How the items are linked:
pe: ht->br, jd->jc, jg->rn, tp->zg, ql->pb, cd->ht, lf->jl, gn->fc, dr->hf, rq->bl, dg->rp, fm->ft, nr->nb, dm->sm, pg->fq, bd->fj, jj->lh, mm->pp, qj->qb, ft->mf, ds->hb, bl->cc, qb->pf, td->tl, ls->fl, gl->nr, jh->sd, rp->mq, bc->jq, sb->pr, jl->lp, fl->mc, tt->rj, rf->nt, nh->cd, jz->ns, zl->dm, sl->lf, pc->bd, tz->zs, rj->cl, lh->sg, hf->lg, bq->nh, rn->nl, sg->bq, ms->hh, cf->dl, jr->rl, zh->hj, gb->tn, lg->rg, pf->ll, pb->fg, zc->bg, qd->pg, dp->sf, mb->tb, nc->qt, md->cm, tg->cq, tl->md, hh->dp, jf->hm, nl->gb, mz->tc, qf->gn, cl->pn, sm->sb, jq->jn, pn->pz, rd->zz, dz->zh, jn->sl, fg->fb, cz->ng, cq->ms, zs->tp, pj->dg, br->pm, tr->qj, fj->ls, sn->ld, pm->mz, cm->nc, qt->cp, mq->jd, hc->cf, tn->rc, rl->gq, hj->gt, hq->zl, hl->fd, lp->ct, gq->qr, ct->ds, pp->ql, ll->bn, fd->tz, cr->hc, zg->jz, hm->jh, bg->dz, mc->zc, tb->mm, pz->jr, zb->cz, lz->tt, hz->zb, sf->rf, sd->hl, fb->bc, pr->jf, ng->qd, gt->cr, jc->qf, qr->td, gg->gl, ld->fs, fs->pj, cp->rd, ns->hz, bz->rq, fq->dr, fc->jj, jt->sn, rg->gg, nb->tg, mf->jt, rc->bz, tc->pc, dl->jg, hb->fm, cc->tr, zz->mb, nt->lz, bn->hq
ba: ht->nl, jd->bg, jg->hm, tp->dp, ql->rp, cd->rn, lf->lh, gn->hj, dr->rl, rq->tp, dg->fl, fm->br, nr->cm, dm->dr, pg->pz, bd->bl, jj->cr, mm->pj, qj->hz, ft->pm, ds->cd, bl->zg, qb->zb, td->lp, ls->tr, gl->md, jh->nr, rp->mc, bc->qf, sb->lg, jl->sg, fl->qj, tt->pb, rf->mm, nh->jg, jz->rf, zl->fq, sl->jj, pc->rq, tz->ms, rj->fg, lh->hc, hf->gq, bq->dl, rn->jh, sg->cf, ms->rd, cf->pr, jr->jn, zh->hq, gb->hl, lg->qr, pf->cz, pb->mq, zc->pf, qd->pn, dp->mb, mb->ld, nc->fm, md->ds, tg->qt, tl->ct, hh->zz, jf->gg, nl->sd, mz->rc, qf->zh, cl->fb, sm->hf, jq->gn, pn->bc, rd->jt, dz->bn, jn->fc, fg->jd, cz->rj, cq->cp, zs->hh, pj->ls, br->gb, tr->ns, fj->cc, sn->pc, pm->tn, cm->hb, qt->ft, mq->zc, hc->sb, tn->fd, rl->sl, hj->zl, hq->pg, hl->tg, lp->bq, gq->lf, ct->nh, pp->dg, ll->ng, fd->cq, cr->sm, zg->sf, hm->gl, bg->ll, mc->qb, tb->fs, pz->jq, zb->tt, lz->ql, hz->lz, sf->tb, sd->nb, fb->jc, pr->rg, ng->cl, gt->dm, jc->dz, qr->jl, gg->tl, ld->bd, fs->fj, cp->mf, ns->nt, bz->zs, fq->jr, fc->gt, jt->tc, rg->td, nb->nc, mf->mz, rc->tz, tc->bz, dl->jf, hb->ht, cc->jz, zz->sn, nt->pp, bn->qd
ke: ht->jh, jd->pf, jg->gg, tp->zz, ql->fl, cd->hm, lf->cr, gn->hq, dr->jn, rq->hh, dg->tr, fm->nl, nr->ds, dm->jr, pg->bc, bd->tp, jj->dm, mm->fj, qj->nt, ft->gb, ds->jg, bl->dp, qb->lz, td->sg, ls->jz, gl->ct, jh->md, rp->qj, bc->dz, sb->gq, jl->hc, fl->ns, tt->rp, rf->fs, nh->jf, jz->tb, zl->pz, sl->gt, pc->zs, tz->cp, rj->mq, lh->sm, hf->sl, bq->pr, rn->gl, sg->sb, ms->mf, cf->lg, jr->gn, zh->qd, gb->nb, lg->lf, pf->tt, pb->mc, zc->zb, qd->fb, dp->sn, mb->pc, nc->ht, md->nh, tg->fm, tl->bq, hh->jt, jf->td, nl->nr, mz->fd, qf->bn, cl->jd, sm->rl, jq->zh, pn->jc, rd->mz, dz->ng, jn->hj, fg->zc, cz->pb, cq->ft, zs->rd, pj->cc, br->sd, tr->rf, fj->zg, sn->bz, pm->hl, cm->cd, qt->br, mq->qb, hc->hf, tn->tg, rl->fc, hj->pg, hq->pn, hl->nc, lp->cf, gq->jj, ct->dl, pp->ls, ll->rj, fd->qt, cr->dr, zg->mb, hm->tl, bg->cz, mc->hz, tb->bd, pz->qf, zb->ql, lz->dg, hz->pp, sf->ld, sd->cm, fb->bg, pr->qr, ng->fg, gt->fq, jc->ll, qr->lh, gg->lp, ld->rq, fs->bl, cp->pm, ns->mm, bz->ms, fq->jq, fc->zl, jt->rc, rg->jl, nb->hb, mf->tn, rc->cq, tc->tz, dl->rg, hb->rn, cc->sf, zz->tc, nt->pj, bn->cl
vi: ht->rn, jd->zc, jg->jf, tp->hh, ql->dg, cd->jg, lf->jj, gn->zh, dr->jr, rq->zs, dg->ls, fm->ht, nr->md, dm->fq, pg->pn, bd->rq, jj->gt, mm->fs, qj->ns, ft->br, ds->nh, bl->tp, qb->hz, td->jl, ls->cc, gl->tl, jh->gl, rp->fl, bc->jc, sb->hf, jl->lh, fl->tr, tt->ql, rf->tb, nh->dl, jz->sf, zl->pg, sl->fc, pc->bz, tz->cq, rj->pb, lh->cr, hf->rl, bq->cf, rn->hm, sg->hc, ms->cp, cf->sb, jr->jq, zh->bn, gb->sd, lg->gq, pf->zb, pb->rp, zc->qb, qd->cl, dp->zz, mb->sn, nc->hb, md->ct, tg->nc, tl->lp, hh->rd, jf->rg, nl->jh, mz->tn, qf->dz, cl->fg, sm->dr, jq->qf, pn->fb, rd->mf, dz->ll, jn->gn, fg->mq, cz->tt, cq->qt, zs->ms, pj->fj, br->nl, tr->jz, fj->bl, sn->tc, pm->gb, cm->ds, qt->fm, mq->mc, hc->sm, tn->hl, rl->jn, hj->hq, hq->qd, hl->nb, lp->sg, gq->sl, ct->bq, pp->pj, ll->cz, fd->tg, cr->dm, zg->dp, hm->gg, bg->pf, mc->qj, tb->ld, pz->bc, zb->lz, lz->pp, hz->nt, sf->mb, sd->nr, fb->jd, pr->lg, ng->rj, gt->zl, jc->bg, qr->lf, gg->td, ld->pc, fs->bd, cp->ft, ns->rf, bz->tz, fq->pz, fc->hj, jt->mz, rg->qr, nb->cm, mf->pm, rc->fd, tc->rc, dl->pr, hb->cd, cc->zg, zz->jt, nt->mm, bn->ng

The rows follow the links: the fewer symbols apart two items are, the more alike their rows tend to be.

Each row is also shifted at random along 8 hidden directions that mean nothing.

Some items, each with a row of numbers:
tl [-820,626,-90,93,148,5,-59,76,99,-260,-297,169,-52,-152,111,-9,148,7,-364,15,-32,198,34,-7,208,3,-256,246,-41,-414,331,-25,-159,161,-77,-59,199,-180,-284,-183,449,56,126,-63,-38,-340,-300,-237,-221,62,-98,-96,-32,63,-54,124,-110,146,329,100,416,57,209,158]
cz [-495,522,-48,-222,220,-92,141,184,-237,-467,8,-130,78,98,-129,183,-181,142,-226,134,67,75,-142,-304,81,59,110,241,125,124,144,-32,220,-154,-117,-41,102,177,-100,-13,123,87,-130,-121,27,-59,-663,-446,288,-107,9,-100,278,-101,117,-136,211,-184,4,35,327,71,-117,59]
fb [-296,79,-52,-159,90,-142,-180,5,-245,-135,24,-73,110,36,-127,44,-72,-115,-247,-8,-140,-13,-176,85,37,-4,183,-45,-13,-67,136,-1,220,-26,-40,-114,157,43,142,1,154,72,-58,1,15,-272,-123,-31,78,-124,-63,-158,109,31,221,-182,208,-50,-83,-63,239,-39,-55,-133]
gn [65,83,38,-103,-81,-89,344,10,-212,-66,-235,-13,-154,38,-277,-26,215,19,-167,72,81,15,-259,-197,95,98,-3,26,217,-116,145,-38,-342,-34,61,-94,-69,-4,-568,-150,187,34,-396,170,160,358,-296,35,126,32,-292,-15,-393,-164,64,-113,74,-167,255,-157,-228,53,313,-30]
rd [-218,167,-101,16,-151,-94,152,-198,107,291,143,144,-27,-246,335,41,117,-279,177,96,555,-355,208,835,-185,0,-286,-242,-166,-668,195,11,-452,-13,-98,-19,184,-94,-16,310,42,-247,258,7,-178,100,219,-199,-250,275,100,877,-760,225,-190,-56,-303,254,92,96,8,425,273,215]
qr [-311,-63,-28,112,-111,43,62,86,90,-101,-62,53,-58,-1,128,-298,-214,3,100,-179,343,-68,21,-98,128,-55,-118,-221,-27,-92,-127,40,24,200,127,-160,-183,-43,197,-19,-15,99,278,100,-138,139,281,-75,-341,146,46,141,40,-88,173,76,-25,-105,-55,-158,126,-23,58,89]
pm [396,79,-128,167,162,-31,-566,-169,115,469,4,173,299,-106,122,121,586,-174,-640,153,-364,110,108,680,312,-63,-269,-124,3,-342,-41,16,40,92,-105,152,187,-316,17,-11,76,-263,139,-192,-160,-634,502,86,-445,370,-115,162,80,-36,-143,180,-292,321,275,121,-64,305,-150,-357]
cr [273,2,46,23,-28,-4,198,-126,20,12,-138,11,-286,-59,-327,-118,495,105,-123,-68,-261,119,-233,-169,92,49,82,-2,-17,106,-4,-20,6,-7,247,-158,-255,105,-419,-399,62,143,-449,290,171,-60,-43,311,-1,185,0,-341,-366,-137,51,-21,76,-103,148,-109,-297,-192,235,-79]
ng [736,-223,71,-194,-88,-188,40,252,-123,-87,90,-87,-40,9,-201,-68,-396,-149,319,-78,176,-335,-130,149,-331,-2,328,26,-185,136,157,4,330,51,139,-121,-89,127,348,8,0,211,130,-10,59,64,-325,-67,487,-411,20,22,93,24,25,-22,302,-275,-401,-87,80,-270,20,45]
fd [-577,-234,-63,132,-178,206,196,-229,185,200,17,41,-28,-51,247,135,-259,122,470,15,364,-144,142,76,-158,-94,-185,-74,99,191,-15,21,-421,-65,44,98,-57,86,142,113,-142,-105,52,-113,-267,473,276,-26,-464,306,73,545,110,90,-204,89,-306,115,73,224,-198,166,-99,4]
pr [52,-319,9,142,-83,-10,-50,-103,50,190,-285,33,108,-5,-54,-130,-46,-63,-283,-20,69,149,-112,57,246,-23,-114,-179,130,41,-66,9,-114,235,163,51,120,-292,116,-108,165,88,-22,-36,-49,71,146,63,-107,-217,-380,47,426,-53,21,200,-20,8,163,-98,-89,44,-119,-254]
dr [562,-132,-54,3,-102,-93,-188,130,-69,75,-177,85,-45,-74,-184,-123,-60,-196,-39,-91,39,-218,-170,284,-67,-64,50,-58,-65,-186,292,3,51,208,171,-189,-57,-105,146,-177,275,138,114,36,-84,-113,36,91,-190,21,-217,51,2,-42,14,110,71,-145,-24,-87,49,-216,195,-137]
hh [-4,167,238,26,181,-9,379,49,258,-93,271,-106,-99,69,79,-16,308,268,177,-16,-129,235,198,-334,-40,160,100,177,-239,409,-547,-17,430,-193,-27,198,-224,241,-231,19,-555,28,-107,44,341,-23,-280,-92,880,-213,537,-290,-160,-78,-56,-7,74,16,-256,-48,-221,38,-218,345]
fq [-516,-76,116,-61,-193,-138,152,373,-153,76,-191,110,-234,-53,-8,-128,-141,-164,435,-203,277,-346,-82,110,-353,41,10,205,-106,-408,387,-31,-333,76,50,-175,-225,35,-347,-6,156,103,237,75,136,430,-174,92,269,-97,-97,119,-656,8,20,-117,39,-156,-147,-141,-120,-159,541,274]
qb [23,227,-117,-165,44,50,-187,235,-281,-324,138,-83,158,169,48,102,-368,9,12,67,71,-114,28,-272,11,-56,43,40,209,-112,109,18,24,-111,-244,-80,24,77,129,205,17,-116,175,-69,-159,48,21,-186,-354,214,-19,-7,118,-52,134,-170,45,-136,-55,33,325,19,-21,26]
zl [-449,-231,31,-16,-52,-34,-208,334,-148,-95,-108,-11,92,122,3,-105,-504,-36,158,-196,103,-134,-96,-142,-57,-79,89,49,32,85,97,13,159,142,58,-113,-105,8,305,19,67,151,347,-121,-83,143,34,-38,-15,-164,-119,-82,417,-71,176,11,137,-203,-236,-117,168,-195,-54,-51]
jj [208,-648,77,126,-120,24,-67,7,103,253,86,-36,-55,78,-151,-238,-20,97,285,-289,-43,-137,-174,-14,-21,-97,189,-297,-82,546,-396,54,500,104,384,-142,-536,205,425,-229,-358,220,55,83,-118,58,550,315,-144,243,211,-53,362,-249,183,131,79,-249,-351,-175,-367,-242,-268,-292]
sg [-710,-74,140,114,-8,128,281,156,153,-331,-169,-49,-168,91,20,-247,-344,266,255,-233,99,226,13,-706,62,38,39,130,-25,403,-231,-2,123,115,148,-13,-182,70,16,-132,-80,275,49,50,117,310,-232,-52,303,-361,75,-360,399,-64,105,97,130,-131,-131,-110,73,-245,-94,230]
fc [465,-289,54,-13,-213,-77,-264,404,-117,180,-166,155,-201,-69,-107,-167,-139,-268,407,-255,-46,-406,-72,235,-409,-67,95,160,-193,-389,488,-8,-147,193,118,-213,-258,-48,-41,-120,243,116,344,76,44,92,126,341,-41,-30,-153,-98,-498,61,-52,21,26,-145,-210,-117,-58,-447,515,88]
pf [-444,-323,-78,-133,-59,42,-60,-110,-291,34,-12,-146,195,196,-98,248,-465,49,61,105,82,-78,-219,-131,-39,-73,128,-52,343,352,111,37,-171,-130,-35,31,133,118,251,110,45,-32,-202,-170,-186,342,-3,-9,-241,-12,-284,171,556,-15,114,-151,85,-113,17,70,-41,42,-266,-353]
nr [-425,-176,40,199,-7,20,-425,83,215,204,-79,167,-24,-156,273,-164,-70,-243,132,-238,-244,13,228,296,-183,-42,-58,99,-381,-392,162,7,-36,235,-36,46,163,-250,228,63,141,28,503,-30,87,-372,282,264,56,-353,34,-239,-142,354,-50,102,-69,316,-142,18,251,-240,172,193]
td [-915,396,-64,145,-13,-18,71,113,48,18,-122,199,-111,-101,250,-184,372,-11,-148,-119,284,-77,78,164,226,-12,-399,-124,15,-564,-3,18,-251,99,-26,-173,-257,-69,-404,-55,63,-86,277,97,-161,27,352,-129,-564,677,97,344,-592,-187,96,10,-265,20,220,-107,5,292,343,166]
ls [379,-109,42,-139,59,-136,87,-196,-71,111,177,-134,119,36,-134,188,54,-36,-79,181,-56,-3,-90,204,-71,56,198,-49,-11,245,-87,7,173,-156,-22,123,172,97,130,105,-138,-43,-276,-67,93,-64,-240,-53,458,-267,45,98,130,41,-43,-90,139,18,-100,39,-115,112,-251,-141]
rl [421,-178,29,5,-82,9,-75,171,0,-102,-165,24,-193,-7,-235,-129,-126,8,173,-179,-181,-60,-158,-178,-146,-23,195,141,-95,140,200,-15,125,143,214,-164,-184,42,70,-300,169,248,-20,102,66,-29,-124,204,50,-143,-76,-370,101,-20,27,88,173,-172,-116,-53,31,-442,165,-31]
tz [289,-148,25,47,-85,133,57,-84,223,53,88,6,-127,-80,93,67,-189,19,440,-16,-30,-28,197,-2,-303,-1,55,137,-175,160,59,-18,-110,-36,15,117,43,51,149,47,-78,-13,23,-1,51,71,-42,117,102,-198,142,-30,-20,248,-233,84,-69,149,-100,190,-16,-182,2,175]
pp [406,278,-37,-206,96,39,57,-30,-142,-339,201,-141,-15,73,-82,140,-76,63,-20,135,-106,43,35,-303,-47,41,163,70,46,57,43,-12,90,-190,-169,-10,130,144,-18,90,-16,-59,-209,81,66,-90,-265,-84,72,-50,105,-231,-72,71,40,-182,138,-38,-22,56,224,-60,-22,117]
bd [664,-56,-46,-90,-261,186,185,81,-55,-11,60,41,-196,-19,74,174,-309,-18,679,94,241,-303,185,-148,-443,-22,-50,191,128,-186,380,-23,-672,-169,-157,18,-52,64,-207,190,31,-213,17,70,-56,619,-19,97,-305,175,-66,246,-546,179,-311,-73,-192,-12,62,199,-120,-89,397,254]
rc [1022,440,-50,-3,99,62,52,-157,178,-96,-2,86,-151,-170,-116,133,457,2,-208,210,-327,179,132,45,-36,78,-49,245,-106,-171,204,-71,-112,-66,-84,79,190,-75,-347,-160,224,-71,-288,111,167,-365,-344,25,88,-19,19,-242,-371,145,-316,103,-95,196,286,214,48,-64,202,139]
rq [507,38,-84,-75,-42,-64,58,-225,-36,104,-6,-21,232,-56,83,179,-146,-181,-226,307,261,10,80,325,68,19,-146,-109,176,-238,147,-10,-391,-17,-177,196,519,-286,82,305,197,-208,-65,-142,-62,127,-175,-230,21,-307,-348,431,93,187,-197,24,-90,185,247,127,87,332,-76,-76]
tn [240,372,24,74,138,10,131,225,303,-220,41,71,-27,-91,166,-15,-97,100,107,21,183,27,225,-7,-48,25,-102,233,-207,79,-66,-16,292,82,-17,106,-29,15,111,-16,-59,79,311,-176,-10,-138,-400,-415,342,-137,281,88,212,-22,-221,276,-42,-2,-96,139,221,13,-125,301]
jc [-825,-301,-144,-131,-239,-30,-44,-183,-313,87,6,-54,45,20,48,74,-458,-208,233,-5,380,-332,-151,253,-157,-102,30,-283,167,-252,337,41,-466,-48,-2,-187,175,40,259,213,214,-45,-6,45,-259,355,260,78,-577,126,-253,458,-122,192,189,-292,8,-21,16,-27,112,88,151,-162]
rp [162,-317,117,-219,-37,-327,-26,28,-261,247,-68,-108,280,33,-98,118,-271,-340,-157,180,105,-104,-132,437,-145,88,173,29,36,-133,200,-28,-128,7,-113,192,470,-239,101,299,148,-13,2,-204,219,141,-462,-122,898,-899,-446,193,124,196,-37,-111,216,37,-127,-94,-24,135,-76,-106]
dg [221,412,-5,-166,280,-285,-126,138,-107,-132,357,-85,288,33,88,14,195,-119,-458,110,67,-42,42,370,200,48,55,-177,-150,-178,-283,33,670,-61,-166,1,106,39,225,231,-221,-75,228,-120,5,-543,-109,-430,418,-15,307,164,40,-116,207,-108,161,-52,-232,-127,299,326,-286,26]
cq [722,-136,88,138,16,-43,1,-37,271,411,121,99,-24,-119,15,20,436,-25,61,7,-145,-30,110,439,-92,23,-45,21,-211,97,-186,-12,182,21,107,153,-192,-26,-39,-78,-254,-56,60,-64,81,-166,143,115,287,81,208,108,-191,-52,-253,216,-152,101,-79,74,-391,36,-70,-33]
tr [248,37,-3,-195,41,-121,-96,-266,-211,159,-18,-51,34,-61,-200,306,251,-207,-238,239,-417,87,-95,265,-173,90,173,182,3,-245,401,-57,-361,-191,-181,125,496,-106,-326,77,291,-142,-444,32,284,-190,-372,238,406,-422,-304,-197,-410,319,-136,-242,109,244,183,119,-50,-10,192,-70]
dl [-671,174,-133,159,-46,102,228,-117,100,-43,-183,97,-41,-47,104,-76,72,147,-129,3,393,47,-44,-54,305,-56,-331,-170,199,-24,-82,38,-231,88,99,-66,-127,-26,-127,-120,75,-4,-26,-12,-268,229,166,-226,-611,514,-71,419,118,-201,25,145,-222,-40,312,14,-40,273,-6,-75]

From each start, follow one symbol. Which item do you reach?
Answer with the item's name.
new walk
[-343,106,-9,-102,22,-54,-61,-24,-120,192,164,41,-19,-46,85,251,159,-111,175,71,-88,-199,52,334,-296,23,17,145,-75,-258,235,-16,-216,-209,-170,33,51,122,-226,152,-35,-192,2,-53,36,-16,-9,81,65,171,120,171,-557,156,-113,-210,-101,140,-36,133,-100,105,202,83]
vi sf
new walk
[510,-78,51,-142,57,-94,-268,216,-263,126,57,-31,89,117,-168,136,149,-88,-81,53,-328,-91,-86,43,-100,21,156,138,81,-71,133,-8,74,-105,-119,1,-67,38,-175,29,-9,-89,-27,-20,119,-83,10,186,166,26,-97,-224,-177,-76,27,-144,76,-91,-96,-49,-131,-104,92,-132]
vi rp
new walk
[383,483,-87,66,73,95,-4,28,212,-41,160,150,-177,-156,150,43,402,39,89,27,-66,-45,238,143,-89,8,-176,130,-189,-279,65,-15,-2,-61,-92,-19,-147,81,-231,-49,-54,-125,125,70,-49,-284,83,-54,-270,502,353,59,-545,11,-201,67,-242,122,90,161,47,47,229,261]
ke tn
new walk
[251,-235,-26,-122,-22,-223,-210,-48,-219,194,90,-69,194,18,-145,9,-64,-234,-200,19,51,-225,-215,489,-5,-52,168,-262,-16,-49,58,38,241,35,66,-107,86,-7,356,60,51,32,12,-56,-101,-184,109,14,22,-69,-121,230,158,-17,174,-101,168,-106,-156,-108,19,42,-129,-308]
ba fb
new walk
[-168,-215,-52,-23,93,125,-441,-184,-152,259,141,-42,181,93,1,339,92,8,-51,99,-571,55,3,53,-88,-64,123,97,125,155,57,9,-63,-210,-157,155,116,85,51,82,-75,-220,-157,-126,-52,-208,327,347,-315,209,-28,-215,157,128,-38,-160,-83,193,36,212,-134,-29,-171,-321]
vi zg
new walk
[289,-119,27,125,-9,-151,243,-227,137,287,-331,38,90,-77,-196,-73,365,-16,-561,129,142,217,-229,288,394,57,-176,-170,163,114,-159,-18,-69,177,240,124,116,-284,-171,-216,139,87,-302,-69,39,44,-165,-125,234,-170,-389,277,319,-210,-74,269,-42,12,322,-91,-313,294,-168,-333]
ba dl
new walk
[-986,-54,-38,-80,6,-35,-117,57,-215,-91,165,-49,55,98,110,-59,-186,-5,101,-156,112,-173,-72,-29,17,-68,83,-222,10,-79,-94,52,163,-73,-33,-207,-158,200,201,137,-145,-3,169,70,-168,-2,354,17,-334,330,192,74,-70,-56,359,-284,85,-125,-208,-136,159,45,-17,-17]
ke cl
new walk
[-178,245,-64,-140,3,-31,119,-12,-82,-86,249,-38,1,-25,114,175,-103,-34,237,104,246,-242,67,201,-223,-8,20,19,-23,-136,141,10,-63,-172,-134,-42,34,193,36,193,-66,-119,52,-33,-120,75,-109,-212,-63,228,218,363,-308,76,-54,-179,-43,-2,-87,116,94,141,57,155]
ke fj
new walk
[721,-8,147,-208,71,-185,49,265,-202,-33,-3,-109,47,107,-269,92,-8,-70,-57,88,-180,-30,-108,-80,-149,106,251,274,10,86,111,-57,163,-85,-63,79,50,16,-196,17,17,55,-129,-67,302,44,-561,-49,826,-503,-140,-261,-28,-45,-56,-68,250,-155,-147,-69,-79,-120,45,34]
ba pb
new walk
[418,405,-95,-231,-87,52,285,98,-305,-316,-38,-35,-200,55,-219,192,58,73,107,176,99,-137,-111,-348,-123,55,19,226,281,-213,397,-46,-480,-241,-149,-146,-86,162,-605,-48,210,-118,-364,171,34,399,-375,-46,-256,369,-127,16,-610,-81,-68,-235,-29,-178,267,67,-42,-19,454,130]
ke qb
new walk
[347,-25,67,152,-11,39,142,41,283,196,60,81,-24,-65,123,-24,191,82,149,-2,149,-41,157,167,-12,7,-138,3,-100,149,-244,1,98,34,69,135,-231,6,-17,-12,-262,-36,159,-96,-28,76,93,-111,138,155,219,253,-15,-108,-218,239,-186,9,-49,67,-267,122,-94,70]
ba pm
new walk
[60,122,61,62,-102,-59,364,130,124,-160,-128,52,-196,-64,1,-328,30,28,65,-137,398,-28,-10,-106,101,54,-120,-109,-82,-124,-114,-13,16,165,163,-159,-202,-43,-153,-111,12,145,101,162,53,222,-101,-168,139,-22,51,124,-246,-146,56,117,16,-147,-3,-193,-5,9,202,247]
pe lp
new walk
[316,-498,-6,-115,-104,-39,-156,146,-217,99,112,-130,234,196,-82,89,-599,-31,257,0,183,-282,-132,33,-150,-95,208,-107,147,417,-42,33,221,-10,51,-5,-86,103,565,162,-152,37,158,-212,-204,285,87,-49,-5,-111,-117,221,636,-76,68,-11,145,-259,-308,-28,-48,-81,-336,-291]
pe bg
new walk
[188,-382,-16,-45,-190,-222,-69,-94,-169,331,-390,50,80,-103,-264,9,-156,-320,-223,79,124,-140,-324,525,-58,-13,34,-53,92,-207,468,-31,-357,215,171,-28,303,-302,60,-84,516,120,-134,-91,11,133,-218,76,160,-473,-651,267,167,117,-54,82,93,-14,163,-54,-87,-26,143,-323]
ke fq
new walk
[-514,-208,-5,181,-37,172,-117,-22,74,42,-184,34,4,62,37,-138,-32,145,-79,-139,-109,181,-24,-307,231,-64,-120,-76,138,152,-158,17,-58,127,94,-6,-140,-88,16,-136,-2,49,45,17,-98,92,377,170,-444,171,-109,-170,334,-100,103,106,-104,5,96,-53,-73,-64,-83,-150]
ke jl
new walk
[290,-334,92,-97,157,-2,-337,-64,-48,113,192,-145,191,121,-127,214,-118,23,2,31,-578,141,-10,-49,-173,-8,368,148,-78,499,-108,-2,415,-134,-50,193,167,112,333,52,-166,17,-119,-158,149,-336,-69,244,465,-443,66,-484,535,140,5,-65,211,83,-286,93,-23,-230,-401,-217]
ba ls
new walk
[566,-26,-77,57,-45,80,98,-184,193,32,243,-10,35,-49,139,15,-42,32,144,94,234,-56,180,175,-4,-31,-70,-217,-62,124,-226,32,92,-39,11,64,21,40,311,133,-223,-95,51,-6,-157,-25,208,-134,-212,165,223,328,69,44,-111,77,-108,70,-44,111,8,150,-218,29]
vi mz
new walk
[-375,261,-113,-142,143,-44,-364,22,-302,-36,220,-25,205,86,161,136,84,-127,-271,82,-136,-66,52,133,99,-24,-26,-112,100,-424,45,30,-8,-159,-316,-54,153,-3,-17,279,-11,-258,132,-15,-106,-266,327,-13,-408,344,36,33,-273,43,212,-311,-51,98,31,-18,244,216,33,-54]
ba lz
